Rows are numbered. After the first five, each row is followed by the numbers of the four nearest rows among all rows above it, by straight-line distance, nearest first.
0: [-2.70 -2.12  1.23  1.94 -2.32 -0.38  0.19  0.98  1.68 -2.35 -0.58 -1.12
 -1.46 -1.24 -5.13  1.29  2.03 -2.33 -1.01 -1.45  0.39  1.47  3.37  1.54
  0.24 -0.64  1.45 -1.06 -2.30 -3.67  0.72  0.31 -2.37  2.19]
1: [-3.37 -0.38  0.49  1.41 -0.82  0.98 -0.14 -0.02 -0.93  2.73  1.26  1.28
  0.31 -0.49 -1.32 -0.02  0.34 -0.10 -0.13  1.36 -0.83  1.37 -0.41  0.66
 -0.62 -1.19  0.01 -1.50  1.07 -0.04 -0.75 -1.73 -0.70  0.79]
2: [-0.37 -0.87 -2.35  0.56 -0.90 -1.70  0.13 -1.88  1.17  1.13 -0.52  0.97
 -1.77 -0.60  0.34  1.41 -0.74 -0.56 -0.22 -1.63 -1.27 -0.93  0.43  1.83
 -0.33 -0.09 -1.17  0.50 -0.79 -0.02  3.17 -0.24 -3.29 -1.89]
3: [-4.04  0.17 -1.16  1.24 -2.26  0.81 -2.01 -0.42  1.24  2.74 -0.36 -0.37
 -0.04 -0.88  2.22  2.17  1.06 -1.59 -0.57  0.72 -0.36  0.02  1.64  1.97
 -0.11  1.66 -0.54 -1.57  2.75  0.47 -0.52  0.21 -5.23  0.68]
4: [ 1.68  0.74  0.64 -1.51  2.39  0.55 -0.92 -1.63 -0.38 -1.89  0.47 -0.37
 -0.20  0.45 -2.45 -0.43  0.66  0.05  1.43 -0.71 -0.70  0.17 -0.84 -0.39
  0.12  0.55 -0.27 -0.04 -2.30 -0.57 -0.48  0.86  2.80 -0.64]
5: [ 1.83 -0.29  2.08 -0.08  1.71  0.05  1.65 -1.04  1.58 -1.91 -1.54 -1.61
 -0.12  1.73 -3.00  1.33 -1.94  0.86  1.89 -2.88  0.28  0.09 -1.35  1.91
  0.12  0.50  0.93  1.33 -3.40 -0.67  3.34  2.67  2.24  0.38] : 4 2 0 1
6: [ 1.05 -0.90 -1.32  1.23 -1.38  0.68  1.06  1.41  0.96 -0.58  0.99 -0.17
 -0.48  0.14  3.16 -1.17 -0.12 -0.42 -1.45 -1.14  2.63  1.53  0.68 -1.22
 -0.96  0.89 -0.17 -1.21  1.74  1.37 -3.62 -0.21 -2.00  1.53] : 1 3 2 4
7: [-0.02  1.29 -3.12 -2.03  0.32  0.44 -0.86 -1.80 -0.40  1.35 -1.48  1.38
 -0.32 -0.09  2.94  0.17  1.30  2.38  0.34  0.29  0.34 -1.31 -1.27  0.68
 -1.46  0.76  0.19  0.26 -0.66  1.06  0.09  0.74 -0.06 -2.28] : 2 4 1 6
8: [ 1.99 -1.25  1.21  1.15 -1.63 -1.24  0.70  1.32  1.88 -1.74 -1.24 -1.00
  0.70 -2.19  2.33  0.28  0.63 -1.82 -2.24 -1.89  0.28 -0.32  1.35  2.53
 -0.69  0.80  0.77 -1.52  1.87 -0.14  0.66  1.03 -2.86  0.77] : 6 2 3 0
9: [-7.43 -0.51  0.53 -1.04 -0.86 -2.09 -0.25  1.45 -0.86  6.04  1.47 -0.57
  0.55  0.82 -4.42  1.28  0.44 -1.49 -1.22  1.89 -0.01 -1.09  1.35  0.11
 -1.02  1.09 -0.87  0.71  0.66 -0.88 -0.41 -0.41  0.04  1.70] : 1 3 0 2
10: [-5.19 -0.45  0.64  2.61 -0.53  0.21 -1.33 -0.29  0.57  5.26  0.77 -0.36
  1.00 -0.18 -1.31  2.86 -1.19 -2.39 -0.77  2.11  0.40 -1.05  0.21 -0.85
 -0.07 -1.64 -0.74  0.15 -0.76 -0.50  1.05 -0.07 -1.33 -0.03] : 1 9 3 2
11: [-5.40 -0.58  1.55  0.69 -1.03  0.21 -0.82  0.72 -1.31  4.51  2.49 -1.35
 -0.07  1.12 -2.89  2.24 -1.82 -2.27 -2.08  0.69  0.06  1.25  3.32 -2.70
 -0.06 -0.26  0.59  0.55  1.82 -1.18 -0.38  0.72  0.29  3.42] : 9 10 1 3
12: [ 3.80  0.89 -1.43 -0.71  1.22  0.45 -0.83 -1.23 -1.40 -1.13  2.05  1.20
 -1.41 -1.75  0.79 -1.58  0.73  2.28  0.78 -1.52 -0.55  0.37 -0.89 -0.36
 -0.33  0.19 -1.36 -0.14  0.85  1.30 -2.35 -0.86  2.51 -3.28] : 4 7 6 1
13: [ 6.71  0.20 -1.95 -2.23  0.10 -0.40  0.42 -0.91  3.11 -3.91 -5.87 -0.22
 -1.26 -0.28  3.03 -1.14 -0.70 -1.30 -0.23 -4.35 -1.35 -1.43  0.10 -1.05
 -1.22 -0.85  0.70 -1.27  0.20 -0.56  4.11  2.53 -1.15 -0.50] : 8 2 5 7
14: [-0.61 -2.12  0.93  0.95  0.30  0.89 -1.34 -0.32  0.47 -1.61  1.61 -2.85
  0.80  0.47 -4.58  0.81  1.09 -2.25 -0.29 -0.82  0.91  0.89  1.21  0.81
 -0.34 -1.07  2.22  0.85 -1.56 -2.85  0.53  0.08 -1.93  2.28] : 0 4 1 5
15: [-7.03 -0.72 -0.90  1.57  0.44 -1.10 -0.20 -0.87 -2.51  5.71  1.85  1.43
 -1.50 -0.34 -2.43  0.85  0.87 -0.37  0.43  3.37 -2.99 -0.48  1.77  1.46
  0.15 -0.69 -2.65  1.14 -1.84  1.11  0.05  0.71  0.01  0.52] : 9 10 1 11
16: [ 1.69  1.37  0.49 -0.32  1.42  0.02 -0.51 -0.98 -2.22 -0.62  2.67 -0.89
  0.62 -0.25  1.63 -0.53  0.45  0.37  2.12  0.78 -0.59 -0.93 -2.18 -2.21
 -0.27  0.22 -0.84 -0.71 -0.95  1.05 -3.10  0.15  3.71 -2.23] : 12 4 7 1
17: [ 1.22 -1.00 -2.43 -0.09 -2.60 -0.77  0.82 -1.84  1.48 -0.56 -3.10  1.13
 -1.29 -1.29  2.96 -0.01 -1.27 -0.23  1.67 -0.69  1.07 -0.33  0.27  1.51
  0.38 -0.92 -0.76  0.44  1.04  1.65  1.95  0.50 -1.88  0.14] : 2 7 8 6
18: [-4.67  1.92  1.77  1.36 -1.37 -0.08  0.19  2.02 -0.80  2.41  2.59  0.87
  0.17 -0.24 -1.27  0.23  1.15 -0.11 -1.62  2.91 -1.81 -0.92  1.59 -1.85
 -1.40 -0.32  0.65 -0.49  1.46 -0.01 -1.28 -0.16 -1.69  1.95] : 1 11 9 10
19: [ 3.76 -1.13 -2.29  1.13  2.53 -0.05 -0.65 -1.20  0.54 -2.72  0.29 -1.76
 -0.90  0.16  1.52 -0.02  1.40  0.83 -0.73 -2.43  0.96  0.83  0.95  4.36
 -0.02 -0.47  0.73  1.61 -1.91 -0.49 -0.29 -0.05  1.20 -4.61] : 12 4 7 2
20: [ 9.72 -3.05 -4.05 -4.94 -0.92 -0.10  0.00 -2.13 -0.67 -5.27 -2.68  1.06
 -2.82 -1.18 -0.41  1.61 -0.90 -3.03 -1.78 -3.63 -3.56 -1.54  1.87 -6.57
 -2.06 -0.46  0.73 -0.45 -0.09 -0.63  1.55  1.40 -4.51 -4.42] : 13 2 17 12
21: [ 2.38 -0.06  0.30  1.24  0.59 -0.10 -1.13  1.40  0.99 -4.53  0.06 -0.06
  0.36 -1.55  2.50 -0.05  0.75  0.23 -0.18 -2.79  1.24  0.91 -0.62  4.53
 -1.06  0.92  1.53  1.41  1.00 -0.90 -1.90 -1.06 -0.70 -0.25] : 8 19 6 12
22: [ 6.48 -1.37 -0.71 -0.69 -0.29 -0.19 -0.05  0.86  2.42 -2.92 -3.35  0.91
  0.89  1.39  1.88  0.40 -1.84 -0.48  1.03 -2.46  0.50  0.20  0.95 -1.39
  0.23  1.34  2.13  0.19  1.34  0.28  2.40  0.75 -2.30 -0.54] : 13 17 8 21
23: [ 6.98 -0.22 -1.70 -1.24  2.18  0.31  0.03 -2.80 -0.13 -4.78 -2.41 -0.19
 -1.84 -0.17  3.65 -0.68  0.96  1.34  0.06 -1.08  0.25 -1.28 -1.42  2.75
 -0.48  0.72  1.14 -0.09  0.60  0.42  0.60 -0.30  2.23 -3.32] : 19 12 21 13
24: [ 0.72 -0.03 -2.16  1.31 -2.29 -0.97  0.10  0.58  0.22 -1.65 -0.14  0.15
 -1.09 -1.97  1.88  1.02  1.98 -2.25 -0.57 -0.81  0.68  1.70  1.86  3.42
 -1.23  0.92  0.38  0.01  0.55 -0.92  1.24  0.84 -5.94 -0.41] : 8 2 3 17
25: [ 2.53 -1.92  1.01 -0.12  0.43 -0.57  0.45  0.21  0.09 -2.48  1.36 -1.67
  1.02  1.05 -1.61 -0.89  1.09 -1.02  1.64 -1.16  0.44  1.36 -0.76  2.39
 -0.34  1.49  1.29  0.92 -0.47 -0.87  0.01 -0.33  1.55 -0.28] : 4 21 14 5
26: [-1.91  0.05 -3.39  1.10 -2.19  0.07  0.16  0.16  1.12  0.64  1.47 -1.72
  0.06 -0.11  0.49  1.69  2.54 -2.01 -0.68 -0.42  0.67  2.41  2.31  4.68
 -0.47  0.31 -0.94  0.32  0.03 -0.57  1.39  0.73 -4.12  0.67] : 24 3 2 8
27: [ 3.26 -1.21 -1.53 -0.90  1.42 -0.29  0.32  0.60  1.37 -1.19  0.69 -1.64
  0.18 -1.24  0.06  0.41  1.96 -0.24  1.70  0.10 -0.09  0.49 -0.60  3.08
  1.62  0.66  1.58  0.03 -2.46 -1.33 -0.28 -1.14 -1.44 -0.77] : 25 19 21 4
28: [ 1.25  1.30 -0.28 -1.42  1.08  0.30  0.71 -1.16 -1.19  0.72 -0.28  2.46
  0.07 -0.78 -0.71 -1.56 -0.66  1.95  0.71  0.10 -0.37  0.00 -1.20 -2.65
 -1.00 -0.22 -0.57  0.03  0.91  1.80 -1.87 -2.41  1.85  0.74] : 12 16 4 7
29: [ 0.85 -1.30  0.24  0.41 -3.19 -1.56  2.18  1.71  0.85 -1.89 -3.40 -2.38
  0.35  0.40 -1.05  0.40 -0.30 -2.98 -1.99 -1.94  0.40  0.12  2.88  0.19
 -0.77  2.36 -0.02  0.90  1.61 -1.70  0.76  1.49 -4.14  1.95] : 8 24 0 26
30: [-3.73 -0.31 -2.60  1.26  0.13  0.22  1.36 -1.19 -0.61  2.34  1.48  0.20
 -0.08 -0.63 -0.85  1.52  3.07  0.75 -0.55 -0.55 -1.11  0.48  0.54  7.88
  0.50  0.87 -0.70  1.45 -1.51  0.34  1.39 -0.19 -1.52 -2.53] : 26 2 1 15
31: [ 2.54 -1.58  0.49  2.18  0.25  1.37  0.89  0.70  1.97 -4.61  2.73 -0.35
 -1.29 -1.50  1.23 -1.22  0.71 -1.34 -2.33 -1.12  1.98  1.34  1.87  5.76
 -0.30  0.76  1.71 -0.59  0.73 -0.45 -3.30  0.05 -1.37 -1.39] : 21 8 19 25
32: [ 7.57 -1.27  0.47 -0.37 -2.19  0.36  0.44  0.56  3.28 -6.21 -2.75 -0.37
 -0.38  0.66  1.26 -2.35 -0.21 -1.01 -1.38 -3.67  1.10 -0.79  0.46 -2.46
 -0.10  0.86  1.06  0.21  0.57 -0.64  0.41  0.99 -0.10  0.79] : 22 13 8 23
33: [-5.37  0.34  0.58 -0.91 -0.49  0.02 -0.25  1.19 -1.41  3.53  2.93  0.41
  0.12 -1.29 -1.11  0.62 -0.54  2.59 -0.66  3.68 -0.35 -1.14  1.76 -1.84
 -0.86 -0.84 -0.12  0.65  0.14  1.50 -0.61 -0.20  2.59 -1.80] : 18 1 15 9
34: [ 4.74  0.63  0.78 -1.81  1.26 -1.43 -0.40  0.45  0.25 -4.40 -2.26  1.75
  0.56 -0.56  2.78 -1.10  0.14  0.76 -0.60 -1.46  0.33 -1.14 -0.69 -1.82
 -0.43  0.42  1.07  1.22  1.68  0.36 -0.96  0.44  0.60 -1.92] : 22 23 32 12
35: [-3.29 -0.77 -4.13  0.34  0.13 -1.06  0.20 -0.43  0.54  2.46  0.30 -0.46
 -0.85 -0.46  1.10  0.84  2.70  1.68 -0.19 -0.75 -2.69 -0.41  0.86  6.04
 -0.57  2.46 -0.53 -0.28 -2.15  0.61  2.90  0.07 -2.27 -1.96] : 30 2 26 7
36: [-5.01  1.68 -0.75  1.50 -2.48  0.05 -2.03  0.36 -2.00  5.84  1.42  0.69
 -0.65 -0.95  3.25  0.37  0.42  0.06  1.11  2.02 -1.20  0.14 -0.15  3.47
  0.34 -0.15 -0.35 -1.65  1.33  2.56 -1.11  0.11 -0.97  0.62] : 1 3 15 18
37: [ 2.58 -0.77 -0.37 -0.25  1.61 -0.02  0.99 -0.59 -1.81 -0.76  0.78 -0.14
 -1.71 -0.20 -3.16 -0.78  0.37  0.32  0.68  0.09  0.29 -0.21 -1.74  1.15
  0.05 -1.20  0.65 -0.09 -3.09 -1.60  0.92  1.55  1.46 -2.80] : 4 25 27 5
38: [-4.54  2.88  2.78  2.80 -2.28  0.34  0.88  0.33 -0.14  2.49  4.07 -0.89
  1.20 -0.48 -3.12  0.29  0.54 -1.18 -1.27  1.27  1.01  1.37  1.95  1.63
  1.17 -0.07  0.77  0.19  2.33 -0.19 -2.11 -0.07  0.12  2.95] : 18 1 11 9
39: [ 2.45 -1.30 -0.75  1.28 -2.60 -0.44 -0.33  0.83  2.15 -1.19 -2.54  0.37
 -1.41 -0.22  1.23  0.08  1.23 -1.73 -1.86 -2.23 -1.06 -0.67  1.08  0.87
 -0.43  1.14 -0.74  0.98  1.44 -0.43  1.38  0.17 -3.16 -0.44] : 8 24 29 2
40: [ 1.69  1.21 -1.42 -0.21  2.15 -0.31 -0.32 -0.42 -2.86 -1.03  2.48  1.72
 -0.44 -0.66  0.38 -1.91  1.47  2.14 -0.71  0.78  0.67  1.03 -1.58  0.87
 -0.10 -0.39 -0.27 -0.41 -2.90  1.10 -2.15  0.69  1.91 -3.07] : 12 16 37 4
41: [-0.61 -1.39  1.65  0.83 -1.82 -0.62  0.88 -0.30  0.43 -1.86 -1.60 -0.86
 -0.29  0.14 -3.02  1.39  0.19 -1.04 -1.17 -1.47  0.61 -0.73  1.62 -1.22
 -0.20 -0.65  2.24 -0.02 -0.93 -4.62  0.59 -0.34  0.58  1.24] : 14 0 29 25
42: [ 5.64  0.08 -2.06  0.15  0.76 -1.07 -0.30 -0.59  1.37 -3.70 -2.19  2.17
 -1.73 -1.17  2.65 -1.43  0.05 -0.02  0.27 -1.56 -0.16  0.99 -1.20  0.61
 -1.63  0.63  0.36 -1.03  0.31 -0.68  0.78  1.32 -2.37 -2.35] : 34 22 23 13
43: [ 3.14  0.20 -0.79  0.86  0.39 -1.55  0.37  0.84  1.92 -3.00  0.64  1.10
 -0.98 -0.19  2.40 -0.55  0.76 -0.02 -0.31 -1.29  1.16  1.45 -0.25  2.52
 -0.42 -0.37  0.86 -0.27  1.65  1.21 -1.82 -0.58 -0.79 -1.18] : 21 42 31 6
44: [ 5.72 -0.53 -1.33 -0.40  0.47  0.47 -1.41 -1.04  0.02 -3.62  0.68 -1.08
 -0.34  0.02  3.20 -1.77 -1.02 -1.06 -0.12 -1.84 -0.04  0.96 -2.57  0.07
 -2.13 -0.96 -0.77 -0.96  1.88  0.84 -2.11 -1.41 -0.53 -2.12] : 43 42 12 34
45: [-3.72  0.43 -1.88  1.81 -2.45 -0.50 -1.79  0.25  0.17  4.09  1.57  1.08
 -1.25 -1.25  2.56 -0.45  0.94 -0.10 -0.60  1.80 -0.95  0.91  0.83 -0.20
  0.11 -1.14 -1.68 -0.41  1.49  0.93 -0.54 -0.20 -2.98 -0.01] : 36 3 1 18
46: [ 1.24  0.59 -2.50 -1.04  0.16  1.55 -0.56 -0.87  0.24  1.05 -1.21  0.78
 -1.29 -1.43  1.81  0.52  1.52  1.70  0.39 -3.67 -0.73  0.26 -0.76  1.99
  0.04 -0.19 -1.64  0.86 -1.36 -0.58  1.48  0.05 -2.37 -0.87] : 2 7 17 39
47: [-4.54  0.67  2.15 -1.57  2.48  0.80  0.46  0.03 -2.01  1.95  2.67 -0.07
 -0.60  1.19 -2.89 -0.45  0.70  0.70 -0.70  3.65 -1.89 -0.53 -1.11 -2.11
 -0.61 -0.98  0.56  0.15 -0.39  0.20 -0.60  0.27  2.62 -0.02] : 33 18 1 9
48: [-3.99  0.00 -0.20  0.20  1.17  1.51 -2.29  1.08 -1.58  3.66  1.42  0.10
  1.20  0.54 -1.54 -0.64 -0.03  1.16  0.16  1.08 -0.45 -0.62  1.90 -1.83
 -1.28  0.22 -0.61  0.47  0.65  0.71 -0.83 -0.34 -0.22  0.88] : 1 33 18 47
49: [-3.62 -1.34  1.53  1.66 -0.49 -0.12 -0.59 -0.85  0.22  1.44  0.82 -0.27
  0.07  0.22 -3.37  2.45  0.50 -1.86 -0.56 -0.81  0.22  1.51  1.12  1.23
 -1.21 -0.40  0.16  0.46 -1.00 -4.09  0.41 -1.00 -2.13  0.33] : 14 0 41 1
50: [-3.57 -1.00 -0.22 -0.13  1.21  0.13 -0.73 -1.37 -2.60  2.94  4.54 -1.80
 -1.03  0.79 -2.33 -0.12  0.76  0.28 -0.63  2.98 -0.98 -0.23 -0.28 -0.99
 -0.58 -0.37 -0.27  0.99 -0.68 -1.44 -1.88 -0.92  1.69 -0.14] : 47 48 33 1
51: [-5.29 -0.41  1.26  1.03 -2.46 -0.09 -0.36 -0.94  0.29  2.42  1.56 -0.54
 -0.50  1.70 -0.98  2.21  1.42 -1.75 -1.52  1.29  0.14  1.41  1.21 -0.34
 -0.60  0.55  1.15  1.08 -0.30 -0.73  0.93  0.16 -2.09  0.14] : 49 10 1 18
52: [ 4.57  1.85 -0.67 -1.16  3.76 -0.07  0.23 -1.45 -1.07 -2.24  0.70  2.70
 -0.78  0.84  0.93 -2.23  1.26  0.52  0.89 -0.96  0.21 -0.30 -2.90 -1.16
 -0.57 -0.20  1.57  0.42 -2.20 -0.14 -0.42  0.15  2.33 -3.35] : 40 12 4 37
53: [ 1.64 -0.93 -0.59  0.24 -2.90 -0.89  0.33  0.28  1.58 -1.66 -2.32 -0.91
  0.39 -0.22  1.93  1.00  0.23 -1.49  0.51 -2.94 -0.46  1.24 -0.63  2.73
 -0.11  1.09  0.32  0.72  0.23  0.84  1.94  0.52 -4.44  0.53] : 39 8 24 17
54: [-4.10 -0.46  0.87 -0.05  1.52  0.49 -0.66 -0.79 -3.15  4.28  3.02  0.16
  0.16 -0.15 -3.71 -0.11 -0.45 -0.25 -0.73  3.23 -1.48  0.22  1.49 -3.45
  0.54 -0.76 -0.17  0.64 -1.12 -0.55 -1.86 -1.32  1.70  0.33] : 50 47 48 33
55: [ 7.23 -1.49  0.45 -1.09  1.21  1.22  0.87 -0.39  0.65 -3.46 -0.63  0.00
  0.93 -0.55  1.35 -0.89 -0.43 -0.15 -1.58 -1.81  0.15  1.41 -0.72  0.91
 -2.38  1.51  1.07  1.07 -0.98 -0.39 -0.70 -0.52  1.79 -0.50] : 34 44 25 23
56: [-4.92 -0.11  1.24 -0.64  0.87  0.39 -0.76 -0.49 -1.00  2.60  1.29 -0.22
  0.24  0.52 -4.14  1.21  0.45  1.11  0.23  2.69 -0.04 -1.09 -1.20 -2.37
 -0.43 -2.25 -0.68  0.70 -0.84 -1.63  0.49 -0.90  2.46  0.44] : 47 54 50 33
57: [-0.91 -0.14 -1.65  0.93 -1.37 -0.37 -0.19 -0.40 -0.66  1.60  0.15  1.12
 -1.94 -2.31  3.20  1.04  1.19  0.02 -0.14  0.77 -0.04  0.51  1.02  0.88
 -0.14  1.11 -0.83 -0.20  1.34  1.53  0.50 -0.49 -2.70  0.63] : 45 3 17 2
58: [ 1.58 -0.74 -0.65  2.64 -0.07 -0.97 -0.31 -0.49  2.78 -0.10  1.09  1.93
 -0.10 -0.95  3.83  0.25  0.54  0.30  1.13 -1.75  2.40  0.74  0.66  4.16
  0.70  0.24 -0.33  0.57  1.15  2.22 -0.35  1.03 -1.73  0.58] : 43 17 57 21
